Below are the code and all the weights of a small trained network. Each question names an input and a class and asks about switching units off, where a switched-off unit gives its printed mean instead of its output.

import numpy as np


def w(rows, s, z=0):
    codes = np.array(rows[::2]) - 128.0
    scale = np.full(codes.shape[1], s)
    scale[-1] = z or s
    return codes * scale


def f(y):
    return y / 2 * (1 + np.tanh(0.7978845608 * (y + 0.044715 * y**3)))


def log_softmax(a):
    a = a - a.max(-1, keepdims=True)
    return a - np.log(np.exp(a).sum(-1, keepdims=True))


def net(x, mask):
    res = np.array(x, float).reshape(1, 3) / 4 @ E
    y = f(res @ A[0][:, :-1].T + A[0][:, -1])
    res = res + np.where(mask, y, B[0][:, -1]) @ B[0][:, :-1]
    return log_softmax(res[-1] @ U[:, :-1].T + U[:, -1])


A, B = {}, {}
E = w([
[105,94,40,61,125,68,175,56],'x0',
[248,62,143,138,209,228,75,71],'x1',
[90,103,110,91,69,182,85,128],'x2',
],0.015)
A[0] = w([
[212,142,99,113,135,117,80,99,152],'N0',
[154,75,172,104,135,191,6,150,183],'N1',
[161,135,181,161,142,118,104,164,144],'N2',
[164,216,236,188,180,95,71,153,209],'N3',
[216,70,127,98,181,146,164,57,255],'N4',
[175,128,106,118,179,95,144,75,152],'N5',
],0.013,0.0031)
B[0] = w([
[103,47,135,206,226,83,89,77,188],'N0',
[92,161,197,198,122,180,39,52,230],'N1',
[171,110,237,127,96,192,163,151,188],'N2',
[249,131,249,72,73,103,148,174,251],'N3',
[153,97,57,195,216,68,190,93,254],'N4',
[146,23,64,144,90,106,192,144,191],'N5',
],0.011,0.021)
U = w([
[170,151,187,112,99,140,112,172,134],'0',
[55,156,121,111,91,177,66,86,135],'1',
[48,189,71,4,77,28,136,159,225],'2',
[142,128,134,195,183,134,92,70,76],'3',
[167,99,126,119,127,99,148,152,80],'4',
[153,92,71,116,193,107,192,102,103],'5',
[152,153,140,117,156,174,77,105,2],'6',
],0.014,0.0074)

Each question gives the input, the list of numbers given to net, and the class t.
The units are the neurons (one row each of A and B). Each row of codes is followed by its name. A weight is (code - 128) times the scale printed after its matrix; where a second scale follows, it is the last column's (A, B and U).
mask holds one flag per neuron, in row order. A switched-off neuron (its flag False) gives its mean, the last column of its row in B, instead of its output. The means were averaged over made-up inputs and are rounded, as every weight is.
A unit's drop is (log p(t) with every unit on - log p(t) with that unit switched off) / (log p(t) with every unit on - log p(t) with every unit switched off).
The circuit of an input: a set's keep is (log p(t) with only the set's units on - log p(t) with every unit switched off) / (log p(t) with every unit on - log p(t) with every unit switched off). Starting from all 6 units, units are removed one at a time, each time the one whose removal leaves the highest keep (on an exact tie, the one counted first), for as long as the keep stays at least 0.8.
units of the circuit, in order: the units of the circuit, biggest drop first
k most important neurons: the k neurons with the biggest drops, biggest first
drop when u is switched off: that unit's drop, to one decimal
input [-2,3,-6], class 4: 3 most important neurons -> [N3; N4; N5]
input [8,-5,-5], class 2: units of the circuit, in order -> [N4]
input [1,-2,-8], class 4: units of the circuit, in order -> [N1; N4]
input [-5,3,8], class 1: units of the circuit, in order -> [N4; N1]
input [8,-2,2], class 2: units of the circuit, in order -> [N4; N0]
input [3,-2,6], class 2: 2 most important neurons -> [N1; N4]
input [-5,2,6], class 6: 3 most important neurons -> [N1; N4; N5]
input [2,4,-1], class 5: 2 most important neurons -> [N4; N5]
input [3,1,7], class 1: 3 most important neurons -> [N4; N3; N0]
input [5,5,3], class 5: 3 most important neurons -> [N4; N5; N2]
input [2,-1,0], class 2: 2 most important neurons -> [N4; N1]
input [8,-4,-5], class 2: 2 most important neurons -> [N4; N0]
input [5,8,-4], class 5: 2 most important neurons -> [N4; N5]
input [-6,4,-6], class 0: units of the circuit, in order -> [N3]
input [1,-4,-8], class 0: 2 most important neurons -> [N4; N0]
input [4,-5,-5], class 2: drop when N4 is switched off -> 0.3
input [3,-5,-5], class 2: drop when N4 is switched off -> 0.2
input [-1,-3,-3], class 0: drop when N4 is switched off -> 0.7
